In the rows, zero is written as 128.
Here are made-up objects, facts about them, and rows of numbers that follow some of those facts. Name the object behind each unnamed row.

There are 4 kinds of fact about the objects: η, α, τ, Φ.
η: uses; α: is of sort; τ: belongs to class; Φ: points at
X: α 425; τ 497
AP: η BL; α 749; τ 497
AI: α 749; τ 497; Φ AR, AE, M, W
U: η AI; α 660; τ 497; Φ R, AC, BA, N, BB, BI
Y: α 660; τ 497; Φ AC, V, AA, W, AD
Q: η AG; α 660; τ 500
Z: η BA; α 660; τ 500
AA: η AB; α 749; τ 500
AV: η AF; α 749; τ 497
W: η AM; α 660; τ 497
E: η H; α 425; τ 497
B: α 826; τ 497; Φ BE
AL: α 660; τ 497
D: α 660; τ 497
AB: η AP; α 425; τ 497
AT: η W; α 749; τ 497
AF: α 425; τ 497
BA: η AY; α 660; τ 497
AS: η T; α 749; τ 500
AC: η A; α 425; τ 497
H: η V; α 660; τ 500
V: η AX; α 660; τ 500
S: η BG; α 749; τ 497
BH: η AQ; α 660; τ 497
N: α 660; τ 497
I: α 660; τ 497
AR: α 749; τ 497
T: α 749; τ 497; Φ AX, AE, AO
BL: η D; α 660; τ 500
AG: η I; α 660; τ 497
BD: α 660; τ 497
AX: η AO; α 749; τ 497
M: η Q; α 826; τ 497
BI: α 660; τ 497
AK: η AU; α 660; τ 500
BE: η BD; α 660; τ 497
A: η AN; α 425; τ 497
AW: η BE; α 660; τ 500; Φ AL
BF: η L; α 425; τ 497; Φ AV, W, AS
AM: α 660; τ 500
AU: η AS; α 660; τ 500; Φ L, AH
J: α 660; τ 497; Φ R, AZ
BK: α 749; τ 497
AH: α 826; τ 497
P: η AJ; α 749; τ 497; Φ O, BA
AY: η AW; α 826; τ 497
AQ: η AE; α 660; τ 500
BG: α 660; τ 500; Φ X, AT, E
K: α 660; τ 497; Φ AV, AK, C
AO: η AD; α 660; τ 500
AJ: η AA; α 749; τ 500
BM: η Z; α 749; τ 497
BB: η M; α 749; τ 497
AN: η R; α 749; τ 497
L: α 826; τ 497
C: α 660; τ 500
AD: α 660; τ 500
G: α 660; τ 497; Φ AE
R: α 749; τ 497
O: α 425; τ 497
AE: η J; α 660; τ 500
BC: η BK; α 425; τ 497; Φ AL, BD, H
AZ: η P; α 660; τ 497
F: α 660; τ 497; Φ AB, AJ, AH, N

Some objects and their rows:
[113 184 164  95 133 129 195 179 108 169 146 115 147 119 122 166 130 175
 127 156 106 164  93 101 120 112 121 137 105 116  85  85 167 151  88 158
 141 170 171 119 126 152 159 160 125 195 165  95 150 144 108 121 134 128
 153  71 150 171 165 131 163 156 146 164 173 130 170 116 110 144 161 104
 164 124 178 134  98 140 135 128 107 108  70 139]: H
[106 125 174 128 104 146  97 119 100 111 143 168  76 103  96 141 139  94
 132 128 171 135 104 169 110  90  51 109  76 142 132 137 162 126 121 137
 119 141 186 115 133  87 148 133 122 134 119  93 105 158 148 156 155  98
 137 130 128 108 137 145 166 143 132 168 148  51 106 144  90 148 176 126
 104 129 119 192 117  92 130 125  88 142 121  93]: BC
[177 140 154  75 121 173  91 144  98 124 142 125 156 143 141 138 164 150
 155 124 105 107 134 131  71 105 112 134 136 122 126 113 135  80 142 180
 139 160 164 140 127 131 146 142 103 132 129 114 121 138 165 121 167 105
 125 125 107 104 115 143 141  74 136 125 150  95 130  99  82 132 119 139
 122 105 140  98 104 152 112 121 156 133 130 100]: BD
[138 141 147 118 121 125  97 100 131 126 151 131 131 131 114 137 130 153
 120 133 135  90 134 112 108 118  83 126 107 105 156 119 145 111  95 138
 137 121 144 104 141 120 158 142 109 113 113 127 116 110 126 154 138 109
 155 121 104 131 124 107 160 100 147 145 135 114 150 111  91 136 153 136
  95 139 152 131 150 114 111 135 143 109 105 116]: BK
[144 168 157 108  98 129 103 106 131 144 145 118 133 144 111 134 144 129
 139 124 124 133 142  91 143 146  93 133  96 100 154 136 147 104 129 138
 138 109 137 133 124 128 154 136 128  89 114 126 110  88 142 157 137 112
 183 134 115 112 120  99 135 110 131 140 119 122 166 137  51 117 168 135
  99 127 172 127 156  81  91 141 105 113  69 128]: AF
[165 172 160  91 153 123 170  89 116 153 153 111 199 102 117 111 115 146
 115 131 124 137  80 133 120 122 178 161 142 114  89  89 139 136 157 140
 125 150 119 137 102 141 146 153 152 131 111 101 155 110  98 118 117 157
 130  98 126  62 145 151 127 103 188 156 125 141 194 145 157 184 159 110
 133  93 138 143 121 136  69 131 121 105 119 192]: BL
[180 168 138 118 131 150 139 103 128 141 144 127 185 105 128 116 124 146
 115 124 148 115 111 128 100  89 136 124 120  98  74 113 143  98 154 125
 122 136 118 141  83 113 150 153 134 109 101 131 119 110 127 107 141 147
  96 141 111  71 113 129 125 107 156 133 163 127 174 114 136 149 151 130
  87  94 117 122 147 136  78 120 148 104 126 164]: AP
[146 166 111 157 112 150 121 133 116 147 129 128 142 118 119 154 121 129
 180 157 136  70 107 114 139 111 161 157 142 120 142 118 147  90  68 191
 139 140 141 107 122 152 126 197 114 126 116 166 138 128 107  94 118 128
 130 142  60 137 121 118 167  82 114  77 123 114 159 114  96 106 150 127
 124 150 129 179 179 113 146 181 133 129 123 126]: M
[153 161 154  92 156  68 187  80 126 169 127  29 148 116 122 147 151 198
 147 151 103 162 103  99  95 107 180 140  97 109 188  94 144 124 110 162
 139 152  95 142  98 154 141 199 149 109 155 124 101 144  69 147 141  97
 145 136 166 110 147 152 153 146 176 119 113 109 145 147 155 138 138  82
 171 133 200 165 139 149 114 174 109 156 134  78]: AS
[ 96  69 196 111 142  70 159 115  80 100 109 116 146 105  65  90 168 155
 147 150 140 157 111 113 125 105 197 100  63 102 154  99 169 148 138 184
 149 126 115 106  63 141 195 158 188  75 145 112  84 153  87 113 154  82
 223 142 167 128 140 170 144 171 182 136  79 110  99 153 189 152 158  61
 191 126 150 188 103  89 130 177 134 148 217  90]: AU
[108 118 158 138 126 103 124 115  76 138 159  95  77 128  81 107 166 146
 167 144 158 154 133 110 124 113 106  96  93 121 132 123 130  63 154 163
 168  98  90 135  79 110 119 123 134  81 107 136  78 153 116 146 113  73
 141 147 173 120 122 142 204 154 150 139 103 122 143 109 194  94 134  67
 133  64  99 186  90  83 103 133 110 171 221  28]: T
[114 168 160 107 141 113 187 164  89 180 166 104 151 122  93 146 135 181
 136 156 113 159 131  82 132 146 132 127 117 119  78  80 150 125  94 160
 147 144 157 104 137 161 172 118 136 168 135 104 150 126 113 129 116 120
 155  61 152 188 156 124 164 143 161 149 175 159 186 103 163 138 159 111
 155  84 171 104  90 124 118 107 121 112 102 152]: AO
[135 199 187  88 107 158 126 122  93  82 136 113 191 132 138 119 161 119
 140 116  90 117 145  97  60  91 162 120 103 176 169 122 123 112 144 152
 147 161 164 112 140 142 116 146  61 111 130 131 145 137 160  88 161  65
 115 117 120 144 117 122 151  84 146 102 183 138 111  93  75 133 125 121
 107  76 151  54 151 138 120 125 151 123 134 102]: BA
[154 129 181  91 111 162 109 147 104 109 122  94 162 132 140 126 148 160
 138 117 107  96 141  87  69 102 145 114 140 153 129 110 119  80 129 180
 129 145 169 130 140 165 130 146  88  96 119 107 132 145 161 104 167  98
 117 133 107 147 124 136 140  87 143 108 136 119 109 103  71 122 123 131
 122 105 141  76 121 135 118 108 169 122 113  88]: AY
[133 109 191  66 125 152 134 132  75  98 119 146 122 110 119 123 173  94
 161 124 109 154 102 151  96 114 128 127 150 179 114 119 121 123 150 193
 144 207 201 140 139 131 135 138 132 142 150  56 135 169 159 128 153  90
 122 114 148 109 158 214 153 128 139 166 122  64  89 165 119 166 143  88
 173  94 138 164  57 129 120 127 104 168 158 112]: AW
[ 92 208 197 163 102 148 157  94 107  59 124 154 187  79  85  86 121  67
 120 113 173 135  91 128 118  72 138 106  47 175 104 130 151 148 164  96
 129 167 129  93  82 104  98 155 103 105  95 120 119 127 132  81 135 113
  57 152 139  81 136 117 166 128 142 127 200 117 107 126 145 161 159  76
  86  57 114 110 160 103 117 136 110 129 172 161]: P
[118 178 164 104 147 123 200 122 102 149 130 153 213  99 121 117 107 152
 112 136 117 160  69  96 133 120 214 156 132 136  66 103 148 128 108 141
 108 147 141 131  94 169 140 158 156 112 100  89 140 114  65 124 136 167
 119 100 145  57 145 144 119 115 211 177 155 119 161 157 146 184 165 113
 113 122 146 144 145 159  75 138 142 123  88 145]: AJ
[169 124  91 153 114 114 101 121 137 183 163 167 157 183 162  95  76 119
 147 130 101  84 112 138  89  91  98 138  64 139 152  91 102 123  83 149
 125  59 144 116 162 137 147 151 135  94 110 129 164  91 143 149 145 111
 135 137 142 123 117 136  92 127  89 103 155 129 117  81 151 101 147 135
 146  87 173 124 132 162 110 102 111  79 136  77]: R
[116 148 144 181 123 149 135  72 132 106  99 102 110 111 131 101 140 132
 163 122 181 101 134 103 104  73  92 104 111 152 125 109 149 119 191 152
 118 140 153  89 143 132 161 135 113 112 120 103 128  94 149 111 121 108
 156 135 120 133 174 129 170 159 123 129  96 108  93 138 135 112 170 113
 126  56  93 205 109  58 143 122  66 109 122 104]: Y
[123 132 174 100 156  99 171  91 102 154 153  91 172 129 126 166 124 161
 120 130 117 150 133  99  99 142 197 144 122 111 149 108 142 146  90 128
 118 137 157 115 150 170 155 149 144 122 144  99 152 168 104 130 123  94
 145 104 137 143 154 150 146 124 160 132 146 127 171 124 152 153 166 124
 135 125 169 131 136 124  74 134 112 129  97 132]: C
[131 120 186 159 147 172 184 121 123 142 157  62 163 114 146 138 119 161
  69 158 115 114  34 137  91 121 111 107 102 124 133 147 144  72  89 125
 102 148 149 125 135 164 151 132 147 112 100 135 142 140 139 157 147 106
 107 140 118 164 160  82 151 146 141  99 105 145 146  88  52 174  87 123
  96 127 122 139 119 117 143 159 147  89 121  78]: AT
[132 149 146 137 130  98  98  94 125 136 145 119 133 113 104 133 139 160
 103 148 134 106 125 118  79  96  74 125 108 119 169 112 144 124  75 130
 124 105 166 103 142 118 139 145  97 109  90 119 126 130 122 141 135 104
 121  97  92 146 137  91 149 125 175 156 136 118 138 131 101 158 153 151
 107 159 140 149 164 121 115 119 160 120  98  90]: S

Which object is each row?
Some rows may be objects named above.
[107 132 179 129 103 138 103 109 115 107 145 170  83 108  92 140 149  92
 138 132 148 143 108 184 110  86  38 106  92 135 126 131 163 127 111 139
 125 143 203 116 137  77 127 139 116 136 127  94 105 150 138 160 149  91
 131 131 111  96 132 150 165 148 119 175 153  40 103 145  88 147 170 118
 110 122 125 201 118  93 125 137  94 141 130  97] => BC
[ 78 160 175 173 121 157  83 102 141 106 100 161  87  71 127 128 121 139
 154 150 151  82  98 105 105 136  54 124  76 140 114 124 154 119 156 161
 132 112 167 119 114 134 164 111 138  87  99 132 114 177 150  89 137  57
 112 139 144  98 136 145 144 138 153 176 115  98 135 137 176  77 138 115
 108  85 123 112 138 104 139 166  53 136 134 115] => B
[ 90 119 174 125 107 145  99 122 114  94 136 168  80 112  86 140 142  99
 136 135 158 142  99 176 119  86  32 109  94 129 131 136 166 125 112 141
 120 156 189 111 141  81 135 130 123 124 116  92 111 157 139 165 151  96
 129 137 115  98 136 155 168 147 120 177 153  44 103 144  82 144 173 122
 109 126 118 199 125  86 127 128  92 151 137  94] => BC
[143 154 103 159 113 110 136 106 102 162 118 100 156 164 192 100  81 132
 150 111 114 115 114  94  96  76 147 131  63 139 151  96 124  96 138 140
 124  97 170 113 175 179 167 133 104 125 109 120 144  97 111 148 151 150
 117 132  99 146 120 132 116 163 120 124 162 142  99  71 118 102 158 164
 124  71 127 180 144 102 123  97 112  82  96  74] => AC
[120 143 180 109 156  99 176 102 101 153 144  86 169 132 146 180 125 162
 126 133 112 157 139 107 117 142 180 152 124 120 141 116 136 135  99 126
 107 140 158 109 142 172 148 162 139 119 149  93 141 156 106 142 131  95
 154  99 147 141 167 166 145 133 169 127 150 131 174 120 131 150 153 119
 132 126 183 131 132 119  60 118 125 117 104 139] => C
[126 147 139 179 132 137 135  73 129 106 106 104 105 118 146 100 142 144
 160 131 186  89 129 110  91  78 114  90 112 153 126 110 152 116 188 154
 111 154 157 103 140 135 157 132 116 108 125 107 117  83 135 103 117 118
 142 140 110 128 167 133 165 157 117 134 106  96  88 131 124 127 167 112
 124  64  95 186 117  67 144 117  65 129 118  96] => Y
[172 166 154 103 148 114 175  95 127 164 147 117 198 109 122 113 133 149
 120 131 132 138  81 116 122 121 178 164 138 101  89  92 133 132 139 146
 120 164 120 142  98 147 159 154 155 134 106 110 161 121  97 125 123 141
 129 105 138  76 143 152 109 107 185 159 145 136 189 144 159 171 167 112
 128  92 162 142 125 145  81 120 111 101 129 185] => BL
[119 124 169  84 154  70 200  99  83 164 143  43 146 123 129 170 138 187
 135 138  96 190 138  85 105 117 212 117  92  81 152 101 146 118  94 125
 126 142 109 112 111 162 120 176 144  80 152 116 102 168  68 149 131  80
 151 121 164 136 148 152 142 165 186 119 122 134 152 132 152 130 149  89
 159 134 179 150 140 136  81 132 128 156 147  74] => AK
[135 177 168 133 173 142 197 105 129 159 175  51 192 132 151 144 131 152
  87 187  84 139  56 129 107 155 154 131 114 126 165 143 137 126 111 152
 117 139 157 128 137 156 176 138 172 148 131 100 134 142 121 147 124 103
 174  98 142 156 178 142 128 125 154 114  93 154 172 100 124 207 111 132
 119 123 158 147 105 129 141 159 135 124 137 114] => AM
[124 119 198  69 125 151 133 157  85  98 130 139 122 125 128 134 180 101
 164 118 110 161 108 152  95 108 141 142 149 178 117 116 132 123 163 193
 141 195 202 139 160 134 132 116 130 144 156  56 156 190 161 125 157  78
 125 112 140 102 155 219 137 118 148 172 134  65  79 167 109 181 143  95
 174 103 142 158  50 132 120 124  96 158 163 105] => AW
[172 176 139 172 159 162 168  73 177 154 148  22 177 126 136 128 125 191
  93 194 141  83  57 106  84  89 144 105 108 183 169 145 144  93 148 159
 109 134 146 149 123 123 170 176 143 145 126 129 127  99 143 123 137 106
 122 145 112 158 186 104 149 113 103  89  93 127 137 116  72 168  97 139
 101 142 117 182 130  82 169 181 126 116  99  54] => W
[117 179 143 133 128 141 146 174  93 182 159 109 134 128 117 152 123 177
 127 160 153 137 149  76 107 106  74 106  98 124  70  98 145  98  96 144
 148 129 143 102 106 142 158 123 105 155 119 132 118 111 146 104 125 125
 151  98 143 185 131  97 182 143 135 132 192 146 186  85 138  86 154 126
 119  97 138 102 108 111 142 114 134 110  82 122] => AX
[113 150 154 164 123 118 115 132 110 137 155 144 108 115  59 109 135 122
 143 152 160 103 100  90 146 124  98 112 122 180 124 131 123  86 120 162
 156  88 121 101 117 113 137 111 117 111  95 123 106 115 145 121 100 108
 105 132 147 130 141 144 189 120 132 137 120  98 133 104 141  99 136  93
 111  79  90 157  99  65 104 123 100 146 165  76] => G
[158 193 190  83 173 102 144 116 121 140 117 156 129 102 144 124 138 139
 148 135  83 140 121 122 158 135 214 138 145 132 160  95 139 182 115 104
 139 104 135 118 146 190 158 146 175 126 140 127 144 154  93 151 140 136
  96 132 122 163 171 133 152 101 175 124 133 127 142 107 120 150 159 134
 156  93 140 135 100 130 125 135 126 121  63 117] => AQ
[141 157 161 134  82 154 133 135 174 166 128 171 186 119 121 139  89 163
 106 124 150 104  71  95  96  68 112  82  94 144  85 112 149 139  69 115
 123  88 121 113 121 124 114 187 133  78  97 108 112 126  91 105 116 143
  88 130 110  79 126 125 109 122 120 120 169 103 144 130 113 161 170 128
 119 128 138  90 140 153 106 111 169 100 121  97] => AZ
[147 155 148  98 115 166 110 153 120 142 158 144 106 126 151 155 133 134
 140 135 134 147  97 166 117  90  89 119 103  91 109 113 155 115  97 152
 123 154 176 135 133 107 150 158 121 168 130 120 114 154 127 172 174 137
 139 135 102 114 120 148 147 119 128 147 169  72 139 111  68 145 150 147
 105 131 151 187 119 141 137 115 130 136 124  91] => AL
[161 195 136 172 150 155 162  78 177 141 141  28 176 121 144 125 123 188
  88 190 139  85  67 100  83 102 142  95 113 160 161 145 136  91 148 154
 113 128 143 150 119 132 189 168 136 146 122 126 119  99 155 131 137 111
 120 149 123 165 190  97 141 122 103  87 100 124 141 113  64 167 105 144
 111 135 117 183 137 104 179 169 114 125 102  64] => W
[115 143 175 137 113 139 182 175 109 156 137 129 138 110 115 143 124 187
  95 143 135 117 104  80 112  92  55 119 101 113  80  92 150  89  71 133
 131 158 148 105 135 171 140 141 103 134 116 136 148 123 131 113 142 133
 109 124 118 181 129  68 168 165 132 135 159 136 155 101  88 108 130  98
 134 110 147  98 128 113 147 159 147  76  54 110] => E
[109  84 197 146 155  69 184  84 112  86 147 160 103  85  70 110 159  99
 101 134 121 104 101 176 103 152  58 164 129  96 152 105 132 124 103 132
 123 203 165  83 177 140 152 102 139  95 109  87 176 138 125 149 127  88
 136 101 138 140 162 109 171 161 193 194  80 121 112 185 144 184 143  70
 174 106 131 158 105  91  98 181 116  83 115 147] => BG
[135 170 163 110 114 188  49 122 144 115  94 118 127  96 173 154 132 190
 160 145  90  72 109  47  53 142 128 127 121 125 132 119 134 101 148 204
 134 115 174 153 148 164 158 109 105  81  93 121 119 205 159  72 156  59
  80 106 110 118 107 147 106  83 163 162  91 108 145 127 127  75 107 150
 108  96 145  46 147 140 130 137 108 134 113 130] => BE
[ 92 129 177 130 100 146  91 125 112 103 137 165  80 112  99 133 143 102
 129 133 168 141  99 171 116  77  33 107  90 140 119 136 157 118 118 138
 128 148 187 122 143  83 149 133 119 131 119  99  99 150 149 166 166 107
 138 137 123  97 150 151 167 141 137 173 148  47 105 143  84 146 172 109
 106 125 118 197 109  97 128 136  95 143 123 101] => BC
[116 133 177 132 117 139 179 186 105 155 127 139 153 109 114 147 117 190
  93 134 136 133 103  95 102  95  77 117  84 102  81  90 152  99  68 132
 129 176 153 100 146 170 148 139 110 140 122 130 145 121 127 108 144 132
 118 121 119 190 130  69 170 166 131 136 159 135 147 118  90 109 133 103
 129  90 154  83 133 108 134 144 148  79  57 116] => E
[127 131 177 103 158  93 182  98  97 151 148 112 173 131 133 176 120 153
 139 142 119 152 135  94 111 145 190 150 132 115 128 106 137 134  92 119
 109 128 166 103 150 178 142 149 147 123 142  94 150 161 109 134 128  97
 138 110 146 135 166 153 145 136 161 121 144 129 175 130 146 154 167 114
 135 122 173 136 123 131  65 113 110 132 111 148] => C
[173 169 162  88 145 115 183  94 138 151 148 117 201 102 117 112 133 141
 128 124 128 140  79 131 116 127 186 147 130  97  99  94 142 138 145 136
 129 153 113 135  92 131 166 150 159 126 113 110 157 117  98 122 117 144
 121 106 125  69 146 159 117  99 182 162 152 131 191 149 159 186 157 120
 121  88 146 139 121 151  74 126 126 107 115 190] => BL
[140 147 196  60 128 123 150 146 113 132 127 104 181 124 128 137 160 165
 136 115  86 141 103  79  88 111 205 129 153 157 145 108 127 126 127 180
 141 158 166 123 153 186 131 153 120 113 134  87 143 159 119 102 137  84
 130  96 118 155 152 162 122 101 161 125 132 123 113 146 101 167 144 118
 152 123 168  95  97 139  99 117 146 128 126 107] => Z
[ 90 101 176 165 157 122 155  87 101 113 137 121 130 128 118 160 121 136
 126 147 167 111 171 131  93 127 122 116 111 140  98 131 135 109 125  93
  97 124 171  99 121 121 127 132 138  86 135 100 114 141 165 113 149  65
 109 164 151 117 168 145 179 159 127 129 137  79 143 114 140 119 157  96
 108 113 133 138 129  81  74 145  88 129 119 101] => K
[153 174 161 117 113 190  45 119 136 114 101 125 127  89 174 163 147 185
 148 140  88  66 119  54  45 139 112 136 119 130 131 118 142  94 157 201
 147 121 177 142 139 160 169 114  99  89  90 112 122 209 165  69 165  67
  76 106 119 113 117 133 111  91 171 154 101 115 139 113 135  86 108 153
 114  93 157  36 143 132 121 140 107 139 106 133] => BE
[131 166 159 109 105 186  59 135 131 114 101 123 134  89 172 156 138 179
 152 144  89  76 114  56  50 142 112 123 120 126 126 117 140  89 160 203
 144 118 161 138 138 165 178 112 110  92  99 110 119 201 171  65 161  70
  90 101 120 106 118 137 112  99 170 157 110 121 145 122 129  69 110 148
 115 102 150  24 149 147 135 142  86 138 121 132] => BE
[123 122 159 123 139 137 116 142 109 114 119 143 173 130  94  95 130 158
 102 149 148  98 135  97 118 112 160 130  89 125 106  99 164 116 100 166
 127  77 160 106  73 151 182 134 138 119 121 139  98 121 126 123 166 107
 190 155 105 139 121 121 134 104 165 126 128 118 132  98 102 148 157 137
 106 163 126 148 141 112 133 144 183 105 124  97] => AH
[146 117 167 126 132 138 159 107 116 139 137 120 146 112 143 140 124 155
 103 115 134 108  90 120  90 109  99 136 107  91 127 104 142  79 102 142
 119 155 131 115 148 158 140 134 115 106 113 143 145 125 133 146 148 122
 118 148 110 157 121  90 162 124 138 120 125 133 133 117  79 122 124 122
 108 109 131 124 145 111 110 148 133  76  92  99] => X
[148  90 202  95 108 171 150 128 132 135 113 133 178 159  97 108 122 165
 112  93 186 131 127  89 132 126 155 111  85 113 124 114 185 141 126 179
 117  73 106 109 101 139 212 135 138 140 142 170 107 147 140 137 140  79
 212 171 111 178 104 143 151  95 117  75 109 110 146 137 100  92 132 144
  70 101 140 122 115  99 102 137 139  79 146 131] => L
[137 180 157 113 127 116 192  87 129 148 126  99 192  90 142 112 115 153
 127 114 142 159  70  94 128 102 203 140 140 103  82  95 153 131 165 140
 121 173 130 121 113 155 145 165 133 135 108  98 148 122  77 118 107 156
 114  99 120  78 144 152 108 125 177 149 136 142 177 162 159 194 181 127
 125  75 124 153 118 128  97 113 120  96 105 192] => AA
[154 130 157 147 153 155  98 116 139 109 125 238  98 123 129  86 127 112
 167 129 123  68 141 196 146 110  49  86 112 184 116 104 132 167 137  81
 136  46 111 100 139 111 145 141 192  58 136 132 140 128 151 141 126 111
 101 194 155 137 174 136 158  99 103 111 116 104 127  83 139 149 165  95
 160  64 110 106  74 133 141 142  99 115 118  66] => J
[115 147 134 128 134 103 169 118  98 155 134 131 153 134 120 175 121 114
 183 149 109 122 105 120 153 146 207 157 147 100 149 117 155 116  65 177
 135 178 153  81 138 181 143 199 143 124 128 134 170 149  82  87 108 124
 159 106  97 141 139 147 149 100 141 112 101 147 176 128 135 154 152 128
 152 131 153 193 156 141 121 171 110 140 132 171] => Q

